Rows, each with the group of its hidden value:
[-269   46  287 -194   74  274 -107  291 -140 -214  258  122  -94  -92
  -89   48 -140   30  -13  -30  115 -328 -131   81  270   17  127 -100
   41 -129  221  194 -129  182  115   95 -143  -82  117  -12 -263 -109
  -18   71  -66    7 -122  337   83  308 -102  100  133  195] | HB
[   6  -72  154 -126 -248  -96  -10 -117 -273 -122  164   -1  -71  152
  111  -86 -162   34 -100   78   44   -6  137 -154   81   44  -16  175
  189  236   19   69  162   58  170   51 -101 -162   11   52  -49 -235
   78   16 -106  -11  -67 -143  198  258   54   -9   19   50] | JF
[-180 -159  113  -96   40  -13 -195  -63   52 -157  -41  -93  -47 -124
 -273  264  -88  119 -118  -33  -28 -196  -82  103   86  -97  -15 -117
  128  -98  146   32 -190  -58 -114 -110   35  224  -21  -14 -167  236
  -91  -47 -347  159   36  125 -138    6  165 -171   51   83] | NB
[ -11   66    9  -57  -25  -83   51   37   45  -32  -10   10   35   79
  -36  -80  -68  -15  -18   36   92   64  -12   38  -29   30   34   36
   72   60   16   -4   82  -90   70  107    4 -191  -29   15   97 -162
   47    1  147  -11  109  -32   86   90   51   72   11   77] | NB
[  63  -96   76  -27   42 -159  102 -172  157   76  -58 -116   13  135
  -61 -111   39   35   54   17  -61  -13    9  114 -101   63    9   -1
  -21  -55  -48   44   36  -40 -149  -99  -76   10   31 -121  111    7
 -137   38    9    6   11  -34  -22  -82  106    2  -37  -48] | SQ
[-182  -73  -33  -36  -62   78  -42   49   57  -63   -3   10    7 -190
 -162   37  -16   60  -25 -149   63 -110  -75   26  -43   26   71  -94
   64   -8   14   44 -232 -131  -24  -90   69    9   81  -87  -53  135
   -8   23   43   36   56  -28   12   -4   96  -47 -115  139] | HB
[ 143 -110  -70  129 -164    2 -151 -128   12   11  -60   -8  -63 -237
  -65  104   60   78  -17 -205  149  -31   52  -63  -79   40    6  112
  190  281  151 -103  -84   36    6   74   30    7   78  -44   23   -7
   75  -91 -177 -118   19 -158  -69 -185  197  -81  -11   -5] | Pm
[ 139  253   82  -25    9   65 -100   91   46   89 -180  130   -1  -28
    3    2  -58    2   68    6   55   63  -69  -38   -3  -23    4  -53
  141  196  171   30  130   51  150  126  -52 -175 -120   37  208 -186
  -99  -34  -69   29    8  184   57   96  136   74  164   14] | JF
[ 124   39  102  -57  -29  -27    6   65  -23   36  -47   34  -25  125
  -28  -73  -63   82   -1   82  -39  -67   50  -34   15   -9   99   62
   50   33  136   36  128   91  107   91 -141  -49   68  -39   31 -182
  -77   35  -17  -12   -1  156  122   77   63   15   85  -43] | CG
[  -3  -38   95  -77   26   -8  -29  -21   10  -43   35  -20    1  -65
 -132   52  -24   39  -36  -17   20 -118   15   43  -51   25   44   38
   85  -56   76   61  -43  -47  -56   12   15    8   24   17  -16  -54
  -41   47   -4    1   72   -8  -48   15   92  -20  -16    3] | HB
[-114  109 -106 -190 -149  318  -84   25  -93  -85 -111 -108 -221  -21
 -216   22 -209  109 -129  151  -26 -216   63  -72 -172  -49  118  137
  -15  139   54 -149 -183 -324   59  125   82   24  252  335  120  -68
 -119   48   18  197  270   62  188  -89  291    0   32  -85] | DR
[-412  -70  254 -162   68  196 -283  132 -106 -222  125   55 -255 -228
 -256  204 -158    2 -149  -29   73 -330 -181  103  120   -7   31 -166
   69  -21  119  185 -246   46  -26 -101  -71  168   53 -125 -280  138
  -44   60 -450   67  -79  197 -139  174  -11 -114  181  230] | CG
[ 115  150   -9   34   41 -205   55    7   80   40   -8    8  130  -20
  -62  -11   34  -88  -34   21   89  136  -28  107  -27  -16  -34   -1
  100    1   71  -12  153  -31   67   86   37 -146 -145   21   99 -113
   44  -31  108    5   71    4   28   87   82   24    2   47] | NB
[ -94  -86  142  -75   71  -57  -24 -123   83  -76   66  -50  -62   16
  -87    3  -36   37   14  -40   10 -125  -48   84  -58   70  -14  -28
  -11 -103  -27   61  -81  -43  -96  -63  -40   67   -4  -54   49   10
 -105   22   -2  -33   46  -65 -108  -29   60    7  -33   29] | JF
[  95 -283  189 -175 -190   90 -242  303 -236 -235   91  243   -4  -28
  -72  222 -236  173  -11  -25  201 -278  232 -238  229   -1  282  203
  216  141  311  231   21  238  235  361  -86 -120   29 -106 -182 -328
  195  -18 -130 -353  131  127  -14  343  -62  -45  167  205] | DR
[ -34   66  -61   28  -14  -90  101  -25   18  -28  109 -120   61  -37
 -104  -81   59  -27  -19  -49   31  -24  -71   73    2   39  -29  -11
   37 -138   61 -112  -78 -104   60   -5   47   -9  113   83  -81   81
   35  -21  198  114   35  -34   73 -111   98  -26 -193  -52] | Pm
[  14  -29  218   14  156  -28 -146  151  -68  -71  145   24  105 -179
 -135  207  -11   81  -87 -109   -7 -267    1 -105  197  -68   43   -8
   21 -169  340   98   81  162   34  -72  -37  174  106  -17 -258  -11
    7   42  -68  -40  -95  172  -78  123  -65 -131    3  -51] | DR
[-107 -115   13   -3   -1  -64  -22 -144   98  -23  -31 -158  -62  -28
  -46  -33    9   53   46 -146   17  -66 -128   82  -71   83  -39 -120
   -6    8  -69   15 -140  -71 -170 -174  -34   64   50 -228   25  187
 -118  -46 -142   42  -39  -71  -38  -81  123  -41  -13   42] | SQ
[ 133   33 -103   84 -185   38 -118   96  -93  -18   -3   77  -37 -182
  -70   65    1   70    2 -109   99  -83   16  -69   32  -31   81   19
  125  103  206  -83  -91  134  251  157  -39   24   62  -48  -41   -5
   30 -108  -66  -64   14  116  112  -21  156  -72  -15   32] | DR
[  20  199  -65  -74    0  -19   26   60   61   62 -158  -59   38   51
  -83 -116  -49  -11   43   40  -10   10 -136  122  -51  -10    0  -95
   59  -93    2  -23  -62 -159   30   48   53 -110  -44  -13   93    4
 -146  -17   84  175   95  152  123   15  204   37   16   26] | SQ
[-393 -133  192 -197 -149   48 -308  410   -5 -324 -109  199 -246  223
  -40   59 -400  314 -261  -30   81 -154 -118 -467  227  -17  173  -74
  -93  424  184  109   -7 -137  384   97 -253   95  194  -83  -72  -22
  161  -95 -191  -85  105   46   31  265 -178  -95  215  299] | Pm
[ -15  -28   43  -64  -62  -96    7 -218  -36  -50   76 -173  -51   52
   -6  -48  -52  -28   -7    1   36  -46   -4   51  -38   56  -90   33
    6   42  -54   -5  -13  -91  -63  -52    4  -19    4   44   77   16
  -78  -39  -61   56   14 -112   33   16  166   -2  -27  -15] | ZC
[ -62  191  -23  -21    0   -4   25  -58   31  -42    8  -23  -15  -27
   12 -103  -29   -4    3  -58   87   72 -149  138  -82   40  -68  -29
  163  -20  -28 -110  -43 -100   22   75   52 -189  -76   37   94 -121
  -48  -27  141  105   48  -62  113   -3  142  130   -8   53] | JF
[ -21   85  -20  -35  -35 -118   -5  107   61   11 -145  -50   14  122
  -16 -121  -58   55   54  -63   -9   74 -173 -114    2   65  -10 -131
   55   68   63  -11    0 -125  127  -11  -43  -46   23 -103   46   79
  -21 -102   24  117   44   33   46  -41   74  -38  -17  -21] | JF
[ 348  202 -126  176  -65  -93  -81    1   31  119 -112   73  121 -177
   58    8   74   41   34 -172  132   87   -4  -18  -61  -37  -21   84
  173  103  182 -141  101   82  136  202   63 -137  -97  -11  155 -207
   -9 -112  115 -103   41  -10   88  -41  205   51   20  -28] | DR
[ -71 -129   57   70   93  -32  -64   81  152  -64    3  -59  111   46
   44  -17  -50  189  157 -268   28 -217  -95 -184  181   42   41 -111
 -203 -142  134  -27  -51   28   21 -123  -64  108  209 -200  -18  116
  -67  -75  230 -137  -32   38  -11  -65  -66  -18 -128  -10] | NB
[ -26  185   34   -1   40  -42  109  -53   30   50   53  -24   66  -27
  -45 -103   43 -120   39   39   41   61  -86  220   16    2  -57  -73
  114  -90   11  -17   45   17   19  -23   10 -184  -70    8   24  -55
  -60   48   89  130  -68  102  135   77  102   73  -37   48] | SQ
[   1    0   27   -2 -281 -147 -114  224 -111  -27 -228  263 -136  207
   13  -88 -186  128  -55   68   -8  219   26 -462   -2   48  102   24
  284  477  148  -24  223   42  516  117 -199  -95   13 -178   31 -157
  223  -58 -135  -61   64  -66   94   35  -66 -175   43   28] | JF
[-149 -228  192 -192  -13  -21 -115 -147  -19  -96   42 -228   -9   75
   47  -74 -146  123    6 -193   19 -290  -77  -81   70  119  -54    0
 -106  -14  -73  214 -163 -222 -285 -206   45   39  142  -88  -58   83
 -156    7  -79   15  -35 -172  -70   98  105   -2  -14   64] | HB
[-138   12   54 -154  -75  195  -39  -51 -125 -119   73  -98  -66    0
  -54  -13 -147   41   53   27   31 -221  -16   83   82   -3   20    1
   68  -87   24  -14 -156  -41  -15   16   28  -88   92   71  -50  -26
 -134   30  -14  125    9  128  171   96  173   50    2   44] | CG
[ 272  199   11    0 -240  -64 -197  106 -313   39  -96  115 -149   42
  -10   10 -149   -4 -110  173    7  -28  119 -260   31  -60   17  172
  181  275  228  -56  207  126  431  243 -106    3   -5   62   -2 -228
   35  -45 -259  -21   32  134  146  105  164 -165  153  -81] | SQ
[  41   53  -29   44 -100    1  -91   13  -21   27 -120   58  -24  -63
   -6  -22  -45   23   88  -96   74   46  -42 -113  -38   49   -3  -15
  186  171   84  -55   11   11  131   36   11 -111  -12 -109   71  -62
   19  -49  -33  -27   26  -35   31  -56  107  -37   -7   -1] | ZC
[  76  253  -96   91   -6  -41   72 -190  -30   62   48 -133  -12  -84
   69 -129   55  -45  -10  -58   33   58  -82  137 -162   22 -121   29
   71  -27  -60 -194   42  -52  -31  -23   43 -107  -10   22  134  -97
 -124   -4  124  111  -35  -95  195  -58  206   89  -37  -81] | CG
[  36  -47  101  -10   67 -169   70 -100   97  -17   92  -96  -18   90
   70 -107   13   24   15  -98   63    4  -35    3 -117  136   -8   24
  -96   56  -53   64  107  -23 -105  -40 -113  -42   25 -137  159 -100
  -41  -19   80 -130    7 -177  -32   25  -13   84   22  -10] | DR
[  65 -126  109  -82   25    6   27 -161   -6  -14   27  -63  -38  -10
 -184   72   10   13  105   69  -58 -149  120   44 -131   79   46   75
  128 -148   38   22  -66    8  -91  -16    1   73   33    5   23   -5
  -93   88  -24  -19  114  -27 -136 -161  130  -87 -109 -149] | Pm
[ -19  120   46   21  164  -21  -18   95  171   -2  -24   72   42  -91
  -81    4    1    3   -6  -86  118   -3  -92   89  -95   32   44  -13
   16  -38   70   -6   50  -54  -31   83   23 -112  -34  -51  126 -179
    1   31  197 -102  113  -16  -58    7   -7  107   47   68] | ZC
[ -75 -234  254 -114  -47  -77 -119 -256  -15 -179  148 -111 -150  150
 -293  159 -113   32 -147  234  -41 -256  168   35  249  -83  -54  190
   25  -23  267  -75  -28   12  115   71  -64  250  172  459 -180   41
   43  -13 -220   84   61   69 -164 -159  135 -172  -90 -106] | HB
[ 102  209  -46   -9   72  -47  169   -9  -32   53   91  -74  -19  -10
  -65 -149   68  -15  -17   49  -65  -22  -25  102 -273   76   42   61
   23 -223  -36  -91   24  -69    4   45  -20  -13   61    6   85 -144
 -115   91  273   63  103  -33  124  -94  100   62  -93 -171] | JF
[  16 -152  221  -67  171 -284  -48 -112  218  -73   35  -56  -20  163
 -141   38  -31  -12  -18   38   64  -71  -29  129   29   62  -36   27
  -78  -96   62  102   61  -30  -89   66  -74   91  -77   -1   71  -46
   -9  -50  -40 -143  126  -56 -302  -50   -2   -9   48   37] | ZC
[  92   26    6    4  -21  -79  -21   31   53   35  -67   -9   65  -38
  -41  -29   16   32   54 -100   57   15  -72   34    1   29   18  -43
  127   20  107   29   -8   12   20   46   -1  -86  -31  -96   20  -27
  -28  -61   -9   11   10   50   19    6  116    8   11   23] | DR
[ -13    0   97  -13  136  -18   41 -141  200   28  -58  -84   43   99
   42 -140   -3   80  168 -122   23  -48 -117  143  -27   82  -36  -33
   22 -137  -18  -40  -22  -32 -180  -34   -5 -127   19  -93  132 -109
 -167    9  184   -9   -1  -31   -9 -113   85  160  -20  -26] | NB
[  52  191  -39  -80  -44 -114   14   10   74   49 -102  -58   -6   48
  -49 -117  -31  -72  -20   27   65   97 -144  120  -76   26  -46  -83
   27   87  -19   45  -19 -169   53   86   14 -126 -118   40  173   -5
  -87  -90  -15  126   87   54   62   73  204   60   70   82] | DR
[   4  217  -81   23   -5    5   51 -141  100   70  -75  -81  -36  -26
    9 -143   21    1   52  -52   -3   47 -151  167 -152   15  -79  -94
   28  -40  -81 -123  -82 -102  -18  -35   16  -73  -46   -1  208    7
 -211  -35  104  148   10   12  148  -81  236  105  -33   -9] | ZC
[ 176 -315  -80  155 -246 -148 -145  261  -31 -103  -47  200  298 -146
  -94  281  -30  251   20 -219  105  -69  205 -340  343 -146  214   18
  209   90  418   -6   52  269  363  102  -22   47   65 -210 -242   74
  264 -149   26 -238   16  140   85  139  -28 -253 -155  138] | NB
[  38  231  -68   40   15   93  -63  -28   31   52  -55   -7   10 -134
   29  -83  -18  -54  124 -121  136  -51 -132  124  -46   31  -61  -39
   45  -43   -2  -87  -90  -50   10   80  100 -173  -46  -25  150 -101
 -128  -27  150   -4   35   38   85  -22  190  121    8   56] | CG
[  55   25   47  -38    5  -50   85 -110  -27  -10   77  -59  -66   66
  -39 -104  -21  -19  -29   74   46   -3   78   66 -166   86   30  187
   91   24  -10  -65  111  -46  -41  101  -17 -136   68   49   86 -273
   18   83  129  -51  102 -147   51  -52   64   78    0  -87] | NB
[ 233  133  -18  113 -160   68 -181   69  -32   88 -178  208   -4 -180
    5   82   -7  150    3 -114   25   -8   28 -145   15  -96   59    5
  221  219  250  -65   43  193  267  115  -75  -14  -41  -55   83 -118
  -74  -62 -129  -47  -56  159  130   24  189  -50   66   20] | HB
[   1   86   42   24  128 -116  113  -89  105   77   51  -40  -39  -49
 -154 -103  104 -117  -10   40   11   40  -61  224 -213   92  -13   14
   64 -117  -34  -15   27  -43  -92  -24   -4  -37   -5  -51   56  -86
  -32   96   95   14   53  -70  -73 -137   53   28  -53  -60] | NB
[-254  -67  300  168  302    5  -35 -210   94  -11  341   47 -287 -206
 -239   55  103 -104 -173   21  -47 -284   83  -17 -197   99  -29  133
 -289  -77   48  -59  107  105  -51 -300 -166  403  331   53  -27  -70
   16  289   75 -246  -77 -239 -303 -303 -232 -125 -174 -192] | ZC
[ 128  133  -61   26  -16  -18   23   -1   74   76  -91   -3  138  -48
  -19  -74   23   21  116  -91   49   14  -56   70   -2   -4   -3  -22
  121  -82   88  -60  -29  -35   46   76   86 -155  -38   18   91  -76
  -83  -37  205   47   51   69  101  -37  181   70  -81   -9] | DR
[ 128    5  -65   64    1  -99  108   -1   76   33   19  -64  214  -48
   43  -33   73   59  158 -177   39   13  -27   19    8   29   33  -87
   38 -130   52  -10   10   57  -14  -43    9  -97  -20 -173   69   36
  -69  -64  216  -30  -17   34  124   40   85   39 -124   -8] | ZC
[  99  141  -20  -75   29  -90   17   11  187  107 -185  -83  106   77
  -32 -132  -17  -29   94  -40   60   43 -151  150   -6   17  -29 -104
  -19   -5   13   75  -35 -171  -58   61   58 -165  -94    7  195   -4
 -155  -85   79   99   81  118   33   41  215  108   53   73] | ZC
[-223  -61   26 -163 -150   -7  -24 -149  -77 -117   64 -132 -154   -3
 -112  -70 -101  -57  -84   18   70  -58  -70   75  -86  104  -61   -3
   94  107 -135   52 -203 -248  -52  -55   59  -48   30   49  -18   96
   -3    5 -130  135   74 -175   -3   12  176  -39  -51  112] | Pm
[  65   19   -3    7  -28 -188   22    9   25   -7   17  -99   60   34
   -7  -39   15   31   18  -84    6    6 -101    4   37   22  -22 -116
   -6  -36   62   32    6   15   60  -42  -75   40  -23 -132    4  123
  -63 -117  -43   56  -38   64   61   60   95  -48  -20   10] | ZC
[   1   55  -30 -113  -72  -94   64  -43   44  -27  -49 -135    6  159
   15 -141  -68   59   67  -16  -25   -8 -118   36  -36   52  -18 -111
  -33  -59  -70   18  -97 -145   30   -5  -40  -33  -26  -41  133   96
 -167  -99   68  132   66   40  124   38  185   41  -38   21] | JF
[-124   23 -112   21  -69  135  -89   50    4  -75  -37  -87   32 -153
  -78   61  -68   87   39 -162   74 -143  -87  -48   76  -35   18  -89
    9   -2  103 -117 -178 -101   39  -51   90    2  143  -16  -37  149
  -42  -67   58   88   31   74  129  -29  152  -41  -80   46] | CG
[  26   20   70  -23    2  -52   28 -161   47   20   37  -47  -20    1
  -23  -90   21  -42   83  -40   49  -22  -38  107  -69   92  -54   12
   73  -27  -26   10  -39  -25  -44   -2    2  -81  -25   -1   95  -58
  -80    9   56   -6   12  -78  -30  -68  128   52  -65  -12] | HB
[-126   81   68  -26  -25 -184  -10   36   30  -24  -33   16  -16  164
   48 -178 -111   -3  -41  -14   33   67 -132  -81   39   56  -59  -65
   -5   77  -44   22   95 -108  145  -53  -61  -89  -12 -113   43  -52
   20  -13   86   18   -5  -81   68   97  -21   -4  -16  103] | CG
[ -41  201 -250   42 -292  109 -336   11 -338 -213    0  -27  -60 -251
  128  107 -262  -13  -62 -203  345  -67  -38 -253   39    0 -142  160
  206  277   22 -265 -112 -222  245  253  303 -225  -47  100   38 -156
  172 -174   53  -80  199 -282  156  105  243  -30   24  155] | SQ
